Below are the code and all the weights of a small trained network. Each question names an input and a target symbol and asks about switching units off, where a switched-off unit gives its printed mean instead of its output.

import numpy as np


def w(rows, s, z=0):
    codes = np.array(rows[::2]) - 128.0
    scale = np.full(codes.shape[1], s)
    scale[-1] = z or s
    return codes * scale


def norm(h):
    return h / np.sqrt((h * h).mean(-1, keepdims=True) + 1e-5)


def f(y):
    return y / 2 * (1 + np.tanh(0.7978845608 * (y + 0.044715 * y**3)))


def softmax(a):
    e = np.exp(a - a.max(-1, keepdims=True))
    return e / e.sum(-1, keepdims=True)


def log_softmax(a):
    a = a - a.max(-1, keepdims=True)
    return a - np.log(np.exp(a).sum(-1, keepdims=True))


def net(x, mask):
    ids = ['ΠΦαβγθμξστ'.index(c) for c in x.split()]
    T = len(ids)
    res = E[ids] + P[:T]
    r = norm(res)
    for j in range(3):
        rows = slice(4 * j, 4 * j + 4)
        q, k, v = (r @ M[0][rows].T for M in (Q, K, V))
        z = softmax(np.where(np.tri(T) > 0, q @ k.T / 4**0.5, -1e9)) @ v
        o = O[0][rows]
        res = res + np.where(mask[j], z, o[:, -1]) @ o[:, :-1]
    y = f(norm(res) @ A[0][:, :-1].T + A[0][:, -1])
    res = res + np.where(mask[3:7], y, B[0][:, -1]) @ B[0][:, :-1]
    return log_softmax(norm(res)[-1] @ U[:, :-1].T + U[:, -1])


Q, K, V, O, A, B = {}, {}, {}, {}, {}, {}
E = w([
[72,83,108,201,202,132,74,95,133,46,91],'Π',
[173,150,155,166,157,39,127,27,184,176,163],'Φ',
[90,252,75,75,148,209,76,120,71,130,167],'α',
[107,185,21,120,223,128,170,69,109,164,96],'β',
[50,53,124,173,43,69,115,104,130,115,142],'γ',
[147,66,51,160,163,205,146,137,140,222,132],'θ',
[135,217,177,104,105,162,41,89,141,156,146],'μ',
[110,89,130,66,227,174,158,172,114,68,204],'ξ',
[101,150,229,164,114,243,205,108,158,144,139],'σ',
[174,187,96,161,74,145,103,165,134,87,162],'τ',
],0.019)
P = w([
[229,84,185,37,114,123,148,87,104,71,82],'0',
[104,114,177,160,185,149,58,157,147,179,177],'1',
[157,90,152,157,170,163,69,113,48,135,172],'2',
[115,173,178,120,125,107,141,180,193,115,144],'3',
[105,140,178,210,187,111,54,213,64,167,191],'4',
[135,154,100,117,88,157,164,101,148,101,175],'5',
[64,179,168,192,155,89,131,245,148,145,177],'6',
[134,127,92,180,102,181,123,96,38,101,202],'7',
[80,190,105,158,81,121,179,186,212,102,174],'8',
[134,135,134,191,128,128,80,189,35,120,173],'9',
[122,159,94,141,75,165,140,125,115,116,171],'10',
],0.011)
Q[0] = w([
[122,192,149,119,41,150,231,50,145,117,128],'H0',
[132,69,170,52,130,189,159,171,154,85,107],'H0',
[202,93,80,147,129,121,103,46,195,144,123],'H0',
[172,46,95,130,91,233,119,130,69,210,129],'H0',
[168,63,115,189,188,180,110,109,135,195,39],'H1',
[109,81,136,143,47,252,92,180,107,134,174],'H1',
[118,96,28,65,209,129,188,132,73,134,101],'H1',
[60,169,228,106,207,128,116,144,140,44,126],'H1',
[172,164,89,137,156,19,133,116,128,186,69],'H2',
[166,105,48,89,43,178,123,62,126,157,121],'H2',
[192,32,101,172,149,186,60,152,88,219,126],'H2',
[15,207,76,110,132,127,63,144,52,96,101],'H2',
],0.028)
K[0] = w([
[54,202,105,101,73,123,175,192,238,211,133],'H0',
[111,77,236,70,200,182,174,195,157,63,140],'H0',
[188,134,107,127,137,65,109,112,206,82,10],'H0',
[191,94,136,19,22,186,191,44,96,101,96],'H0',
[207,74,160,136,148,123,146,63,91,69,3],'H1',
[119,106,164,68,7,206,99,143,45,80,90],'H1',
[102,84,27,22,239,118,168,93,101,118,119],'H1',
[53,141,148,230,242,175,111,139,133,88,198],'H1',
[200,158,147,145,123,29,71,93,102,199,119],'H2',
[132,142,81,44,50,131,156,112,232,100,68],'H2',
[255,63,123,65,68,164,119,2,43,72,107],'H2',
[39,157,36,209,77,167,140,157,36,111,111],'H2',
],0.024)
V[0] = w([
[101,107,80,76,73,97,62,165,108,164,115],'H0',
[120,154,156,182,92,195,152,123,94,161,27],'H0',
[110,158,171,155,106,95,123,70,140,169,110],'H0',
[114,154,70,105,152,106,121,100,99,155,124],'H0',
[145,123,161,75,116,105,136,132,126,152,255],'H1',
[99,131,159,162,70,191,94,150,115,85,105],'H1',
[60,145,99,62,188,131,118,138,89,56,121],'H1',
[134,145,152,191,162,113,76,78,164,52,110],'H1',
[163,162,86,137,97,47,105,119,117,164,133],'H2',
[149,138,128,154,74,187,108,169,133,179,49],'H2',
[160,137,164,200,133,100,154,58,160,155,112],'H2',
[87,97,82,144,111,143,77,134,122,115,48],'H2',
],0.037)
O[0] = w([
[215,129,25,89,142,113,172,154,91,177,114,2],'H0',
[140,121,173,117,59,175,136,81,250,214,118,107],'H0',
[205,96,135,162,119,122,58,79,179,98,106,83],'H0',
[112,97,68,142,108,115,126,62,78,142,190,200],'H0',
[93,89,90,106,150,184,242,179,173,115,216,156],'H1',
[190,124,196,134,58,155,74,194,101,92,111,18],'H1',
[157,183,134,84,117,35,192,134,143,8,93,125],'H1',
[106,133,129,194,73,109,17,110,134,48,151,126],'H1',
[83,214,66,198,110,109,132,153,158,160,142,84],'H2',
[164,167,75,106,86,101,165,110,55,50,64,78],'H2',
[122,130,65,83,122,36,142,162,105,150,226,170],'H2',
[140,173,171,151,175,97,215,128,117,74,89,60],'H2',
],0.018,0.021)
A[0] = w([
[119,161,81,130,174,2,129,67,157,144,103,7],'N0',
[114,115,110,118,161,133,156,111,112,201,93,86],'N1',
[154,92,152,155,103,164,137,120,143,118,142,153],'N2',
[141,161,152,116,69,117,185,104,103,95,126,43],'N3',
],0.056,0.0016)
B[0] = w([
[121,93,106,184,184,204,219,44,61,203,2,255],'N0',
[169,71,110,70,48,100,54,141,53,82,132,216],'N1',
[117,168,108,89,168,63,177,94,140,142,74,162],'N2',
[182,211,148,142,112,204,106,78,148,125,220,157],'N3',
],0.024,0.047)
U = w([
[140,161,166,184,138,85,53,94,82,20,98,123],'Π',
[82,120,96,163,126,125,98,102,147,181,222,198],'Φ',
[206,246,123,82,112,222,162,84,133,143,189,89],'α',
[123,172,106,134,170,167,176,44,88,170,16,100],'β',
[254,149,146,166,164,92,163,216,134,190,125,227],'γ',
[191,88,84,29,83,141,95,143,45,131,129,119],'θ',
[145,177,30,67,110,82,138,116,223,80,71,208],'μ',
[88,159,195,40,221,97,202,160,100,100,151,146],'ξ',
[166,93,212,79,119,222,82,114,214,198,82,6],'σ',
[82,204,118,160,45,189,128,226,120,149,65,83],'τ',
],0.0069,0.0016)

Each question gives the input, a string of symbols that net reads in full, and the target symbol t.
The units are the heads (4 rows each of Q, K, V and O) and the neurons (one row each of A and B). Each row of codes is followed by its name. A weight is (code - 128) times the scale printed after its matrix; where a second scale follows, it is the last column's (O, A, B and U).
mask holds one flag per unit, heads first, then neurons. A switched-off unit (its flag False) gives its mean, the last column of its rows in O or B, instead of its output. The means were averaged over made-up inputs and are rounded, as every weight is.
A unit's drop is (log p(t) with every unit on - log p(t) with that unit switched off) / (log p(t) with every unit on - log p(t) with every unit switched off).
The circuit of an input: a set's keep is (log p(t) with only the set's units on - log p(t) with every unit switched off) / (log p(t) with every unit on - log p(t) with every unit switched off). Starting from all 7 units, units are removed one at a time, each time the one whose removal leaves the highest keep (on an exact tie, the one counted first), for as long as the keep stays at least 0.8.
circuit, biggest first: the units of the circuit, biggest drop first
k most important neurons: the k neurons with the biggest drops, biggest first
which heads matter: for each layer, one digit per head in row order, 1 if its drop is at least 0.15 and else 0, layers parted by /
drop of u: that unit's drop, to one decimal
input γ β θ θ β γ, target α: circuit, biggest first	(H2, N3)
input θ θ σ ξ θ μ, target σ: which heads matter	001
input σ β θ Φ θ Φ β θ Φ α θ, target σ: which heads matter	100
input β Φ τ, target Φ: circuit, biggest first	(N0, N1)
input β σ ξ θ β β ξ β ξ μ, target Φ: which heads matter	110
input θ θ β θ θ θ ξ ξ τ, target σ: circuit, biggest first	(H2)
input μ Π Φ μ, target ξ: 3 most important neurons	(N0, N2, N1)
input τ θ μ, target τ: which heads matter	111
input β ξ θ β τ μ, target Φ: which heads matter	010
input μ ξ γ, target μ: which heads matter	110
input β β θ β τ τ, target Φ: which heads matter	010
input Φ θ Φ θ σ ξ γ, target θ: circuit, biggest first	(H2, N0)
input θ Π β γ Φ θ β ξ τ α μ, target τ: which heads matter	011
input θ Π β θ Φ β β Φ θ μ, target Π: which heads matter	110
input β θ θ Φ ξ β γ, target σ: which heads matter	001
input θ μ γ Φ θ Π Φ θ ξ γ, target α: 3 most important neurons	(N3, N0, N1)
input τ τ β Φ β β θ, target τ: which heads matter	011
input μ β θ γ, target Φ: drop of H0	0.1
input θ τ σ Π Φ Φ Φ θ θ α θ, target θ: drop of H1	0.7
input σ Φ θ τ, target Π: drop of H1	0.3
